Each row has a name. Each question is about the rows just above it.

[-0.17 -0.65 -4.48 -1.43] : Fise
[-0.34 -2.51 -7.97 -2.10] : kif
[-0.28  2.05 -8.00  0.18] : zasoz
[-0.28 -4.35 -7.39 -3.61] : Zumin
[-0.08 -4.17  3.68 -2.55] : tumet
Move every entry of [-0.08] by -1 step of 0.01.	[-0.09]
Shift each entry of [-0.28  2.05] by -1 times 0.01:	[-0.29  2.04]
[-4.35 -7.39] with +1 step of 0.01 on every entry:	[-4.34 -7.38]

[-0.01  0.95  0.44 -0.88 -0.88 -0.10 -0.09 -1.06  1.59  0.72 -0.07  1.24
  1.58 -0.25 -1.14 -0.22  1.21 -0.39 -0.03 -1.05 -2.09  1.41  1.01  1.39
 -0.55 -0.52  0.59 -1.31  1.82  0.27  1.49 -0.18 -0.76  1.25  0.24 -0.73
 -1.79 -0.50  0.02  1.13 -0.81  0.25] -> bati
[-0.01  0.95  0.44 -0.88 -0.88 -0.10 -0.09 -1.06  1.59  0.72  0.81  1.24
  1.58 -0.25 -1.14 -0.22  1.21 -0.39 -0.03 -1.05 -2.09  1.41  1.01  1.39
 -0.55 -0.52  0.59 -0.31  1.82 -0.08  1.49 -0.18 -0.76  1.25  0.24 -0.73
 -1.79 -0.50  0.02  1.13 -0.81  0.25] -> resem
[ 0.54 -0.81  0.17  1.11 -0.78  0.75 -0.22 -0.61  1.18  0.15  0.81 -1.05
  1.53 -1.52 -1.76  0.87  0.80 -1.75 -0.91 -1.17 -1.73  1.62  0.34  0.41
  0.38  0.64 -0.58 -0.31  0.87 -0.08  0.30  0.96 -2.26 -7.45  2.97  1.49
 -4.89 -2.08 -3.71  0.44 -1.81  1.40] -> laded
[ 1.01  1.39 -0.55] with -1 step of 0.01 on every entry:	[ 1.00  1.38 -0.56]
Shift each entry of [-0.10] by -1 times 0.01:	[-0.11]
Shift each entry of [-0.88] by -1 times 0.01:	[-0.89]
Move every entry of [1.62] by -1 step of 0.01.	[1.61]
Shift each entry of [-0.81] by -1 times 0.01:	[-0.82]
Move every entry of [-0.88] by +1 step of 0.01.	[-0.87]
Move every entry of [0.41 0.38] by -1 step of 0.01.	[0.40 0.37]

[-2.37  7.39 -5.41 -0.33] -> Tetu
[-2.37  5.76 -5.41 -0.33] -> som
[-2.61  7.39 -5.41 -0.33] -> buze
Move every entry of [5.76] by +1 step of 0.01.	[5.77]
Move every entry of [-5.41] by -1 step of 0.01.	[-5.42]
[-2.37] with -1 step of 0.01 on every entry:	[-2.38]
Shift each entry of [-2.61  7.39 -5.41] by +1 times 0.01:	[-2.60  7.40 -5.40]
Shift each entry of [-5.41] by +1 times 0.01:	[-5.40]

[ 1.86  0.34 -0.30  1.66  2.19  0.00 -2.24  0.59  0.00  0.00] : Berul
[-4.78  0.11 -0.76 -2.10  0.00  0.00  0.00 -3.51  0.00  0.00] : les
[-3.96  4.58 -1.49 -8.11 -3.42  0.47  0.00  2.48  6.50  1.67] : vasug
[ 0.00 -1.48 -1.03  2.75  0.57  4.35  0.00 -6.24 -2.07 -2.02] : fetak
[ 1.81  0.00  0.00  1.19  2.49  3.92 -3.26  0.85  0.00  0.00] : fevat
[-6.71  2.47 -1.32 -6.77 -4.72  3.18  0.78  0.00  0.00  0.60] : Zud
[ 1.81  0.00  0.00  1.19  2.49 -0.67 -3.26  0.85  0.00  0.00] : tur
[ 2.16 -0.24  0.08  1.96  1.86 -0.92 -1.18  0.60 -2.21 -0.18] : refa
[ 1.76 -2.41  0.12  5.69  3.08  0.88 -2.04  0.00 -5.10 -1.59] : Pibi
Move every entry of [2.47] by -1 step of 0.01.	[2.46]
[ 0.34 -0.30] with -1 step of 0.01 on every entry:	[ 0.33 -0.31]
Shift each entry of [ 4.58 -1.49] by +1 times 0.01:	[ 4.59 -1.48]
Shift each entry of [0.57] by -1 times 0.01:	[0.56]

[-6.95 -7.39 -7.66  0.36 -4.07] = Zas
[ 4.45 -5.98  2.37 -5.45  0.21] = Poteg
[ 7.01 -1.81 -3.01  5.49 -3.22] = Luzi
[ 2.68  1.85 -6.25 -3.40  3.48] = mevi
Shift each entry of [ 2.68  1.85 -6.25] by +1 times 0.01:	[ 2.69  1.86 -6.24]
Move every entry of [-6.95 -7.39 -7.66] by -1 step of 0.01.	[-6.96 -7.40 -7.67]
Move every entry of [-1.81] by +1 step of 0.01.	[-1.80]

[-0.52  1.37  0.15  0.26  0.38 -0.06 -0.84 -0.28  1.36  1.36 -0.08 -0.63
 -0.23 -0.04  1.77  1.04  2.37  0.15] = Lizog
[ 2.35  2.18 -0.44  1.99  1.52 -0.11 -0.31 -0.22 -2.06  0.40 -0.17  1.22
 -0.96  0.74 -0.87 -0.34  1.54  0.21] = sal
[ 2.35  2.18 -0.44  1.99  1.52 -0.11 -0.31 -0.22 -2.06  0.40 -1.47 -0.37
  0.76 -0.72  0.11 -0.52  0.05  0.49] = nevu
[ 1.29  1.84 -0.28  1.86  1.29 -0.58  0.08  0.58 -0.55  0.45 -1.37  0.02
  0.04  0.09 -0.23 -0.65  2.06  1.45] = Sul
[-0.91  0.79  0.33 -0.24  3.21 -1.54  1.18  0.31 -0.93  1.61 -4.08  0.01
  0.35 -1.33  0.22 -0.86 -3.19  0.43] = bomu
[ 2.35  2.18 -0.44  1.99  1.52 -0.11 -0.31 -2.02 -2.06  0.40 -0.17  1.22
 -0.96  0.74 -0.87 -0.34  1.54  0.21] = nel
Move every entry of [1.37] by +1 step of 0.01.	[1.38]
Move every entry of [ 0.74 -0.87 -0.34  1.54] by -1 step of 0.01.	[ 0.73 -0.88 -0.35  1.53]
Move every entry of [-0.44  1.99] by +1 step of 0.01.	[-0.43  2.00]
Shift each entry of [0.40] by -1 times 0.01:	[0.39]
Move every entry of [0.33] by -1 step of 0.01.	[0.32]
Move every entry of [-0.44  1.99] by +1 step of 0.01.	[-0.43  2.00]
Shift each entry of [-0.11] by +1 times 0.01:	[-0.10]

[ 3.82  0.27 -5.80 -7.57] : papab
[-0.78  0.75  3.17  3.09] : gemev
[-2.84  1.59 -2.82 -0.69] : roke
Move every entry of [3.17] by -1 step of 0.01.	[3.16]
Shift each entry of [3.17] by +1 times 0.01:	[3.18]

[-2.29  1.39  7.73 -3.28] = Mazaz
[-8.25  0.42  3.45 -4.20] = nini
[-6.14  3.19 -2.92  5.80] = moz
[-6.03 -0.06 -4.86 -2.03] = Rov
[-6.14  3.19  5.41 -7.51] = Vorar
[-6.14  3.19  3.81 -2.12] = gula
[ 8.29 -8.35 -2.62  0.97] = difo
[7.73] with -1 step of 0.01 on every entry:	[7.72]
[3.19 3.81] with +1 step of 0.01 on every entry:	[3.20 3.82]
Move every entry of [3.19 5.41] by -1 step of 0.01.	[3.18 5.40]
[3.81] with +1 step of 0.01 on every entry:	[3.82]

